Below are the code and all the weights of a small trained network. Each question names an input and a class and asks about switching units off, where a switched-off unit gives its printed mean instead of its output.

import numpy as np


def w(rows, s, z=0):
    codes = np.array(rows[::2]) - 128.0
    scale = np.full(codes.shape[1], s)
    scale[-1] = z or s
    return codes * scale


def f(y):
    return np.maximum(y, 0)


def log_softmax(a):
    a = a - a.max(-1, keepdims=True)
    return a - np.log(np.exp(a).sum(-1, keepdims=True))


def net(x, mask):
    res = np.array(x, float).reshape(1, 8) / 4 @ E
    y = f(res @ A[0][:, :-1].T + A[0][:, -1])
    res = res + np.where(mask, y, B[0][:, -1]) @ B[0][:, :-1]
    return log_softmax(res[-1] @ U[:, :-1].T + U[:, -1])


A, B = {}, {}
E = w([
[141,110,54,89,164],'x0',
[198,254,129,100,135],'x1',
[144,109,137,91,80],'x2',
[135,66,218,77,135],'x3',
[165,126,126,186,76],'x4',
[159,128,135,191,73],'x5',
[183,69,128,133,201],'x6',
[91,108,166,154,171],'x7',
],0.0084)
A[0] = w([
[63,127,97,42,88,99],'neuron 0',
[103,166,109,172,138,83],'neuron 1',
[90,140,136,112,144,103],'neuron 2',
[90,108,140,134,152,83],'neuron 3',
[166,68,145,160,120,246],'neuron 4',
[68,67,87,159,95,147],'neuron 5',
[157,127,122,109,166,125],'neuron 6',
[118,131,97,111,94,94],'neuron 7',
[137,131,102,90,119,2],'neuron 8',
[83,116,252,124,231,129],'neuron 9',
[164,96,129,125,158,155],'neuron 10',
[83,61,89,164,111,128],'neuron 11',
[132,114,181,186,112,140],'neuron 12',
[58,149,149,155,50,146],'neuron 13',
[94,136,110,146,160,151],'neuron 14',
[59,80,73,187,115,128],'neuron 15',
[121,139,157,114,132,60],'neuron 16',
[156,115,131,107,106,137],'neuron 17',
[149,121,159,116,180,9],'neuron 18',
[108,124,65,202,212,166],'neuron 19',
[59,158,163,165,37,145],'neuron 20',
[152,47,168,151,90,196],'neuron 21',
],0.016,0.0062)
B[0] = w([
[143,164,199,146,204,189],'neuron 0',
[62,131,151,99,134,166],'neuron 1',
[129,102,122,121,96,150],'neuron 2',
[122,93,132,134,147,157],'neuron 3',
[214,161,146,157,117,211],'neuron 4',
[162,119,144,132,183,203],'neuron 5',
[141,140,93,112,98,167],'neuron 6',
[116,129,176,111,148,148],'neuron 7',
[103,108,121,113,173,136],'neuron 8',
[178,1,204,98,151,249],'neuron 9',
[145,149,152,118,102,173],'neuron 10',
[164,118,148,138,177,196],'neuron 11',
[146,207,135,163,170,191],'neuron 12',
[143,142,173,122,50,215],'neuron 13',
[120,127,139,78,102,168],'neuron 14',
[129,120,119,103,183,202],'neuron 15',
[128,100,92,130,103,137],'neuron 16',
[143,147,93,140,132,152],'neuron 17',
[96,68,152,121,114,152],'neuron 18',
[159,173,131,25,124,220],'neuron 19',
[135,176,173,161,68,230],'neuron 20',
[208,169,130,134,109,221],'neuron 21',
],0.028,0.012)
U = w([
[123,164,57,130,131,88],'0',
[181,170,190,130,94,255],'1',
[181,96,166,81,213,148],'2',
[118,184,176,178,80,55],'3',
[113,29,35,184,254,45],'4',
[176,154,103,188,110,94],'5',
[122,193,111,56,111,68],'6',
[130,79,191,108,79,9],'7',
],0.0087,0.0049)

Each question gives the input, the list of numbers given to net, and the class t.
The units are the neurons (one row each of A and B). Each row of codes is followed by its name. A weight is (code - 128) times the scale printed after its matrix; where a second scale follows, it is the last column's (A, B and U).
mask holds one flag per neuron, in row order. A switched-off neuron (its flag False) gives its mean, the last column of its row in B, instead of its output. The means were averaged over made-up inputs and are rounded, as every weight is.
A unit's drop is (log p(t) with every unit on - log p(t) with that unit switched off) / (log p(t) with every unit on - log p(t) with every unit switched off).
The circuit of an input: a set's keep is (log p(t) with only the set's units on - log p(t) with every unit switched off) / (log p(t) with every unit on - log p(t) with every unit switched off). Starting from the 12 units with the biggest drops (on a tie, the unit counted first), units are removed one at a time, each time the one whose removal leaves the highest keep (on an exact tie, the one counted first), for as long as the keep stays at least 0.8.
units of the circuit, in order: the units of the circuit, biggest drop first
top k neurons: the k neurons with the biggest drops, biggest first
drop of u: that unit's drop, to one decimal
input [-1,5,-1,-1,1,-7,0,2], class 2: units of the circuit, in order	[neuron 20]
input [2,7,4,3,-8,0,3,-6], class 6: units of the circuit, in order	[neuron 9; neuron 6; neuron 4]
input [-4,0,7,-2,7,-7,8,-8], class 5: top 2 neurons	[neuron 9; neuron 19]
input [1,-1,-6,-4,-6,7,-5,4], class 6: units of the circuit, in order	[neuron 9; neuron 19; neuron 4]
input [-4,8,3,8,-6,6,-2,3], class 2: top 4 neurons	[neuron 9; neuron 13; neuron 12; neuron 10]
input [-6,-5,0,3,-3,-8,-4,-6], class 2: top 3 neurons	[neuron 0; neuron 9; neuron 4]
input [0,6,1,1,2,-8,0,-7], class 2: top 3 neurons	[neuron 20; neuron 13; neuron 21]
input [8,-7,5,-5,1,3,-7,4], class 2: top 2 neurons	[neuron 15; neuron 5]
input [2,8,5,-4,5,-6,-6,-6], class 3: top 2 neurons	[neuron 9; neuron 19]
input [-5,8,-2,-3,-2,0,6,0], class 6: drop of neuron 3	0.0
input [1,5,5,-2,-1,4,-8,3], class 3: drop of neuron 9	0.2
input [-8,-3,-1,-1,-6,5,4,4], class 2: drop of neuron 9	2.9
